Each row has a name. Each question is about the rows just above it. Places in a row count from 0.

G: [165  94 120 111 141 166 173 119]
Y: [169  72 138 110 155 177 179 155]
S: [135 122 134 130 116 119 128 202]
A: [140 123 140 122 139 137 136 191]
Print row G.  [165  94 120 111 141 166 173 119]
Is [173 119] printed in one of the named rows, side by side and in this order?  yes
Among the named rows, does one hold [135 122 135 130] next to each other, in this order?  no

C: [ 93 109 187 108 145]
J: [168 113 160 112 153]
F: [117 124 154 125 134]
T: [108 113 160 112 153]
K: [130  94 132  92 171]
R: [166 108  75 105 179]
L: [167  96  71  93 194]
U: [ 86 155 198 157  95]
W: [127 139 144 141 115]
M: [115 176 170 182  62]
P: [117 124 154 125 124]
N: [102 170 176 173  82]
Print row N.  [102 170 176 173  82]
Among the named rows, does one hold [154 125 125] next to each other, in this order?  no
Print row L.  [167  96  71  93 194]
Print row W.  [127 139 144 141 115]

Q: [124 100 194 194 113]
B: [170 129 195 195 144]
D: [125 122  78 118  63]
Z: [146 142 115 213 115]
H: [124 100  53 143  94]
V: [153 158 117 111  57]
E: [129 116  93 116 116]
X: [161 123 116 121  77]
At which places does E hold [116]?  1 3 4
Print row B.  [170 129 195 195 144]
Does one of the named rows hold [121 116] side by side, in this order?  no
Print row H.  [124 100  53 143  94]
Places of [195] in row B:  2 3
Among the named rows, does one hold [116 123] next to each other, in this order?  no
Is [141 115 213 115] printed in one of the named rows, side by side and in this order?  no

Dako: [111 119 170 141 106 119  98 146 115 170  98 116 146 113 104 132 117  91
 126  88]
lem: [ 94 143 180 121 162 170  89 108 148 126 166  96 133 120 118 112 146 104
 144 119]
Posir: [164 103 129 130 121 123 112 148 130 145 191 136 135 161  78 153  79  59
 155 117]
zedo: [ 74 134 148 133 117 169  96 161 124 102 169 114  83 167 113 133 109  91
 151 113]
Gete: [117  91 115 102 143 120  93  98 129  97 166 108 153 123 123 121 115  61
 149  85]
Supu: [106 132 171 122 114 158  73 121 145 150 165  97 136 121 121 131 142 101
 162 141]
ruvaz: [110 151 122 155 115  91  88 133 145 107 108 114 102 201 104 146 120 100
 145 157]
Sar: [117  91 115 102 143 120  93  98 129  97 166 108 153 123 123 132 115  61
 149 120]
fevov: [113 143 185 177 121 183 113 185 143 102 103 122 185 112 109 113 101  71
 113 152]
Fike: [138 168 117 112 135 106 123 168 142 109 129 106 152 138  47 132 130 109
 148 129]
Does one of the named rows hold [169  97] side by side, in this order?  no
Is [115 102] printed in one of the named rows, side by side and in this order?  yes
Print row Gete.  [117  91 115 102 143 120  93  98 129  97 166 108 153 123 123 121 115  61
 149  85]
Places of [113] in row fevov:  0 6 15 18
Does one of the named rows hold [148  85] side by side, in this order?  no
Places of [109] in row Fike:  9 17
Places of [91] in row ruvaz:  5

zeti: [ 62 154 150 154  64  78 153 157 158 102 129 126 155  59 164  81  70  68
 101  60 139  74]
Lisir: [182  81 110  93 191 188 104  84 107 196 131 135 103 192 112 185 182 171
 190 190 119 187]
romo: [ 84 174 127 182  77  70 172 172 130  72 119 122 175  68 139  64  78  78
  86  74 134  81]
zera: [ 89 176 147 178  79  82 174 180 142  42 123 135 157  60 133  68  69  87
  39  68 127  69]
fogik: [ 80 159 145 160  89  82 165 152 147 121 116 120 158  81 141  97  85  80
 143  75 140  97]
bida: [113 104 159 103 109 111  88 108 174 111 174 172  93 112 165 112 104 111
 107 102 186 119]
mebeg: [161  79 133  83 175 163  94  88 137 158 141 150  75 165 145 173 159 170
 172 165 151 181]
Print row zera.  [ 89 176 147 178  79  82 174 180 142  42 123 135 157  60 133  68  69  87
  39  68 127  69]
Every place of [97] in fogik:  15 21
Print row fogik.  [ 80 159 145 160  89  82 165 152 147 121 116 120 158  81 141  97  85  80
 143  75 140  97]
Is [104 159 104] printed in one of the named rows, side by side and in this order?  no

kupi: [ 32  32 170  32]
kezib: [ 73 111  33  43]
bipu: [ 73 111  77  32]
navag: [ 73 111  77  63]
Print row kupi.  [ 32  32 170  32]
Print row kezib.  [ 73 111  33  43]
Places of [32] in row kupi:  0 1 3
At which places does kezib hold [43]?  3
Every place of [111] in navag:  1

fuma: [153 171 154  37 194  42 160 158]
lifat: [ 94 168  96 168 122  97  96  92]
zazak: [223 219 213  89  75 223 223 217]
At which places does lifat hold [96]?  2 6
Every place of [223] in zazak:  0 5 6

Kurel: [121 142 112  70 125]
sunap: [143 130  70  70 125]
bod: [144 123 109  92 145]
Pumif: [143 115 112 143 143]
mami: [144  94 138  81 103]
Every place of [70] in sunap:  2 3
Is [144 123 109] printed in one of the named rows, side by side and in this order?  yes
Does one of the named rows hold [ 94 138  81] side by side, in this order?  yes
Every place of [143] in Pumif:  0 3 4
Print row Kurel.  [121 142 112  70 125]
Among the named rows, does one hold [130  69] next to each other, in this order?  no

puvi: [127 124 131 124 128 138]
dez: [ 75 153 122 167 140 151]
fif: [ 75 153 122 167 209 151]
bonat: [ 75 131 122 167 209 151]
Print row bonat.  [ 75 131 122 167 209 151]
Does one of the named rows hold [128 138] side by side, in this order?  yes
Print row fif.  [ 75 153 122 167 209 151]
Print row dez.  [ 75 153 122 167 140 151]

roz: [ 76 125  96 152 137 111 123  92 104  63 108  75]
mido: [117  93 115 127 141 152 161 127  47 151  99  82]
nidab: [120  62  79 167  58  62 113 117 120 142  97 168]
rore: [112 104 143 104 160  94 135 136 182 155 111 109]
setir: [ 76 125  96 152 137 111  97  92 104  63 108 141]
resib: [ 76 125  96 152 137 111 123  92 104  63 108 141]
Guzek: [ 92 134 188  88 177 185 137 152  36 139 153  54]
Zuzi: [110 124 139 167  94 141 108 155 139  79 167 121]
dorub: [ 60 159 196 114 163 152 168 187 149 135 176 109]
fome: [153 208 153 110 148 140 153 128 110 153  94 110]
bipuv: [121 151  94 158 147 113 108 132  93  80 164  62]
Funen: [177 102 140 178 204 105  59 191 169 127 153  93]
Among the named rows, does one hold [137 111 123] next to each other, in this order?  yes
Print row Zuzi.  [110 124 139 167  94 141 108 155 139  79 167 121]
At which places does fome hold [110]?  3 8 11
Print row fome.  [153 208 153 110 148 140 153 128 110 153  94 110]
Every place of [139] in Zuzi:  2 8
Among the named rows, does one hold [127  48] next to each other, in this order?  no
Is [151  94 158] printed in one of the named rows, side by side and in this order?  yes

tam: [143 146 161 149 105 130 213 143]
mipaz: [166 197 163 170 156  93 197 131]
kog: [113 111 160 111 160 160 111 142]
Print row mipaz.  [166 197 163 170 156  93 197 131]
Print row kog.  [113 111 160 111 160 160 111 142]
Is [160 111] printed in one of the named rows, side by side and in this order?  yes
At which places does kog hold [142]?  7
At which places does kog hold [160]?  2 4 5

Tona: [108 142 116 137 140 133 150]
rakot: [104 140 117 135 139 130 154]
pev: [131 128 129 127 126 128 124]
banuf: [158 138 138 124 120 130  77]
Zura: [161  95 156  92  91  89  99]
lisu: [121 152 110 154 153 161 118]
Rom: [157 109 145 109 157 111  94]
razi: [150  99 152  94  95  90 158]
posa: [110 137 119 132 135 127 150]
zop: [114 132 123 127 131 120 147]
gita: [202  57 189  53  50  52  58]
tetiv: [122 137 137 122 137 122 137]
Is [140 118] printed in one of the named rows, side by side and in this order?  no
Print row zop.  [114 132 123 127 131 120 147]
Places of [137] in row tetiv:  1 2 4 6
Places of [157] in row Rom:  0 4
Print row lisu.  [121 152 110 154 153 161 118]
Is [53 50 52] printed in one of the named rows, side by side and in this order?  yes

zalu: [ 85 188 194 203 128  63]
mag: [ 76 159 173 142 212 112]
Las: [ 94 182 180  94 121 180]
zevud: [176 179  70  86  67 179]
kop: [178  77  73  74  69 183]
Bif: [ 95 180 177 186 101  66]
tos: [ 99 184 183 198 132  69]
rekag: [ 85 188 194 203 128  96]
Print row mag.  [ 76 159 173 142 212 112]
Does one of the named rows hold [159 173 142 212] side by side, in this order?  yes
Places of [180] in row Las:  2 5
Is [186 177 180] printed in one of the named rows, side by side and in this order?  no

dirid: [ 92 179 139 135  85 106 156 157 204 197 140 124 144]
res: [129  54 135 172  74 149 114 140 110 120 144 151 155]
biv: [ 90 117 220 148 109 149 103 106 148 137 148 106 171]
Places of [148] in row biv:  3 8 10
Print row res.  [129  54 135 172  74 149 114 140 110 120 144 151 155]
Among the named rows, does one hold [148 106] next to each other, in this order?  yes

zake: [193  77 201  61]
narel: [194 194 194 194]
Buz: [125  86 204  86]
vura: [111  74 205  50]
zopa: [135 116 164 190]
lidug: [112  76 203  62]
Every place of [194] in narel:  0 1 2 3
Among the named rows, does one hold [192  77 201  61] next to each other, in this order?  no
Print row zake.  [193  77 201  61]

benu: [ 82 175  82  83]
Pel: [134 175 156  82]
les: [117 100 118 132]
vaz: [133 187 182  46]
Does one of the named rows hold [187 182  46] side by side, in this order?  yes
Every place of [83] in benu:  3
At which places does les hold [117]?  0

refe: [129  91  97  42  91 129 130  89 157  89 162  92  91 158  92  91 129]
Fela: [121  58  75  91 120 202 125 150 122 123 129 122 128 150 129  64  75]
fiz: [113 151 148  87 146  55 149 150 109 149 148 151 149 151 151 183 155]
lizup: [128 154  85 217  78 106 108  96 181  97 176  90  84 188  92 154 137]
Is [128 150] printed in one of the named rows, side by side and in this order?  yes
Print row lizup.  [128 154  85 217  78 106 108  96 181  97 176  90  84 188  92 154 137]
Places of [151] in row fiz:  1 11 13 14
Places of [150] in row Fela:  7 13
Places of [129] in row refe:  0 5 16

nid: [ 97  72  77 131 113  76  63 129 121 144]
nubo: [155 164 162 127 131 160 161 127 132  43]
Pelu: [ 97  72  77 131 113  76  63 129 121 214]
tasi: [173 181 179 131 128 178 184 129 130  44]
Megi: [120  99 102 133 129  96 161 133 134  40]
Zotum: [155 164 162 127 131 160 161 131 118 220]
ganaz: [166 151 159 117 127 155 146 124 122  37]
Print row nid.  [ 97  72  77 131 113  76  63 129 121 144]
Among the named rows, does one hold [131 127 162 164 155] next to each other, in this order?  no
Is [122 124] printed in one of the named rows, side by side and in this order?  no

rebab: [161 160 104 165 158 150 163 153 120 146 153 153 125]
vitop: [ 83 141  78 148 148 109 111 100 102 106 111 127 120]
dil: [146 142 162 129 125 134 145 141 157 130 146 135 146]
Doso: [142 158  99 145 146 130 134 140 109 133 117 123 120]
til: [142 158  99 145 146 130 134 140 109 133 132 137 114]
guno: [142 158  99 145 146 130 134 140 109 133 132 113 114]
sope: [137  69 151 141 130 129 126 139 136 127 124 131 142]
Is [109 133 117 123] printed in one of the named rows, side by side and in this order?  yes
Print row vitop.  [ 83 141  78 148 148 109 111 100 102 106 111 127 120]
Print row Doso.  [142 158  99 145 146 130 134 140 109 133 117 123 120]

Bov: [ 89 206 144  61 143  81 141 143 166]
kanid: [139 182 128 191 112  89  95  68  80]
Rinir: [113 124  87 124 112 142 142 112 149]
Does one of the named rows hold [68 80] side by side, in this order?  yes
At which places does Rinir hold [142]?  5 6
Does one of the named rows hold [191 112] side by side, in this order?  yes
Print row Rinir.  [113 124  87 124 112 142 142 112 149]
Is [113 124] printed in one of the named rows, side by side and in this order?  yes
Does one of the named rows hold [144 206  89] side by side, in this order?  no

zom: [ 97  97 206  97  97  85]
zemez: [136 193  38 126 100 140]
futem: [110 135 135  93 135 144]
vugip: [147  59 203 159 145 111]
Goris: [125 131 109 104 110 117]
Pizo: [125 131 109 205 110 149]
Every place of [135] in futem:  1 2 4
At which places does zom hold [206]?  2
Print row Pizo.  [125 131 109 205 110 149]
Places of [97] in row zom:  0 1 3 4

